Below is a small trained network, with its code and all its weights. Each question gives an input and a class and asks what happens when units are switched off, that is, made to give their printed mean instead of their output.

import numpy as np


def w(rows, s, z=0):
    codes = np.array(rows[::2]) - 128.0
    scale = np.full(codes.shape[1], s)
    scale[-1] = z or s
    return codes * scale


def f(y):
    return np.maximum(y, 0)


def log_softmax(a):
    a = a - a.max(-1, keepdims=True)
    return a - np.log(np.exp(a).sum(-1, keepdims=True))


def net(x, mask):
    res = np.array(x, float).reshape(1, 5) / 4 @ E
    y = f(res @ A[0][:, :-1].T + A[0][:, -1])
    res = res + np.where(mask, y, B[0][:, -1]) @ B[0][:, :-1]
    return log_softmax(res[-1] @ U[:, :-1].T + U[:, -1])


A, B = {}, {}
E = w([
[50,70,102,96,137,184,45,158,136,144],'x0',
[123,71,137,89,189,124,205,167,47,89],'x1',
[145,122,130,81,97,217,187,110,178,159],'x2',
[151,97,149,156,174,117,131,128,65,246],'x3',
[179,150,163,70,161,151,76,76,97,99],'x4',
],0.012)
A[0] = w([
[210,140,194,71,161,152,61,27,105,145,42],'neuron 1',
[193,172,128,151,106,91,190,93,149,122,4],'neuron 2',
[198,124,134,105,120,211,172,129,121,254,89],'neuron 3',
[137,144,127,202,165,9,44,154,45,141,17],'neuron 4',
[114,173,139,193,73,133,73,50,171,173,33],'neuron 5',
[216,185,187,208,157,84,191,106,109,145,65],'neuron 6',
[100,104,103,199,87,84,198,202,199,200,47],'neuron 7',
[83,59,156,112,189,122,58,126,157,199,83],'neuron 8',
],0.0093,0.0041)
B[0] = w([
[176,106,19,131,98,20,94,66,54,129,211],'neuron 1',
[70,105,155,75,161,211,28,166,149,183,200],'neuron 2',
[233,199,154,183,80,152,199,166,205,63,209],'neuron 3',
[209,159,192,158,34,230,180,109,177,50,251],'neuron 4',
[62,68,235,118,254,153,246,116,36,97,230],'neuron 5',
[52,79,98,40,177,145,56,204,200,217,244],'neuron 6',
[197,131,32,140,109,66,52,36,29,118,224],'neuron 7',
[71,127,89,89,148,103,129,216,236,215,197],'neuron 8',
],0.0077,0.012)
U = w([
[57,90,92,83,145,158,51,186,198,187,82],'0',
[176,137,163,154,18,201,160,117,182,56,88],'1',
[146,97,31,156,101,49,92,81,27,149,93],'2',
[127,139,142,147,127,105,148,159,185,98,245],'3',
[94,36,207,134,247,125,251,160,2,134,131],'4',
],0.0097,0.012)

Each question gives the input, the list of numbers given to net, and the class t.
The units are the neurons (one row each of A and B). Each row of codes is followed by its name. A weight is (code - 128) times the scale printed after its matrix; where a second scale follows, it is the last column's (A, B and U).
mask holds one flag per neuron, in row order. A switched-off neuron (its flag False) gives its mean, the last column of its row in B, instead of its output. The means were averaged over made-up inputs and are rounded, as every weight is.
A unit's drop is (log p(t) with every unit on - log p(t) with that unit switched off) / (log p(t) with every unit on - log p(t) with every unit switched off).
The circuit of an input: a set's keep is (log p(t) with only the set's units on - log p(t) with every unit switched off) / (log p(t) with every unit on - log p(t) with every unit switched off). Starting from all 8 units, units are removed one at a time, each time the one whose removal leaves the highest keep (on an exact tie, the one counted first), for as long as the keep stays at least 0.8.
circuit, biggest first: the units of the circuit, biggest drop first
top k neurons: the k neurons with the biggest drops, biggest first
input [-7,7,3,-5,7], class 0: circuit, biggest first => [neuron 5; neuron 6; neuron 2]
input [-5,-1,3,-2,8], class 2: circuit, biggest first => [neuron 1]
input [-4,-4,-2,-4,1], class 0: circuit, biggest first => [neuron 4; neuron 2]
input [2,7,-1,-4,-7], class 2: circuit, biggest first => [neuron 5; neuron 7]
input [1,-3,-5,6,1], class 3: circuit, biggest first => [neuron 8; neuron 4; neuron 3]
input [3,0,5,6,-1], class 3: circuit, biggest first => [neuron 4; neuron 3]
input [3,4,1,-6,-6], class 2: circuit, biggest first => [neuron 4; neuron 6; neuron 7]
input [-3,4,-6,-4,-1], class 1: top 3 neurons => [neuron 5; neuron 4; neuron 8]
input [0,8,0,8,-1], class 3: top 2 neurons => [neuron 5; neuron 3]
input [-5,7,1,-4,7], class 2: circuit, biggest first => [neuron 5; neuron 1]
input [3,-4,0,8,-1], class 3: top 2 neurons => [neuron 8; neuron 3]
input [1,-6,-4,8,2], class 3: circuit, biggest first => [neuron 4; neuron 8; neuron 5]
input [1,-1,-2,-6,-6], class 2: circuit, biggest first => [neuron 4; neuron 7]
input [-7,-5,-6,-5,8], class 2: circuit, biggest first => [neuron 1]
input [3,1,2,5,1], class 3: circuit, biggest first => [neuron 6; neuron 3; neuron 5; neuron 4]
input [-3,3,4,-4,-5], class 2: top 4 neurons => [neuron 4; neuron 7; neuron 5; neuron 3]
input [-2,5,-5,-5,1], class 1: top 2 neurons => [neuron 5; neuron 6]
input [-6,6,-1,4,6], class 0: top 3 neurons => [neuron 6; neuron 5; neuron 7]
input [-8,-3,1,7,2], class 0: top 2 neurons => [neuron 6; neuron 2]
input [5,-8,-8,8,1], class 1: top 2 neurons => [neuron 4; neuron 6]
input [6,-6,-5,7,2], class 3: top 2 neurons => [neuron 4; neuron 6]
input [2,-3,-8,2,-8], class 1: top 3 neurons => [neuron 4; neuron 1; neuron 6]
input [-7,-7,0,-1,-1], class 0: circuit, biggest first => [neuron 6]
input [2,0,-1,4,3], class 3: circuit, biggest first => [neuron 7; neuron 6; neuron 5]
input [-6,4,3,6,-7], class 2: top 2 neurons => [neuron 7; neuron 8]
input [6,-5,3,7,2], class 3: top 4 neurons => [neuron 3; neuron 6; neuron 2; neuron 5]
input [-8,8,8,6,-4], class 0: top neuron => [neuron 6]
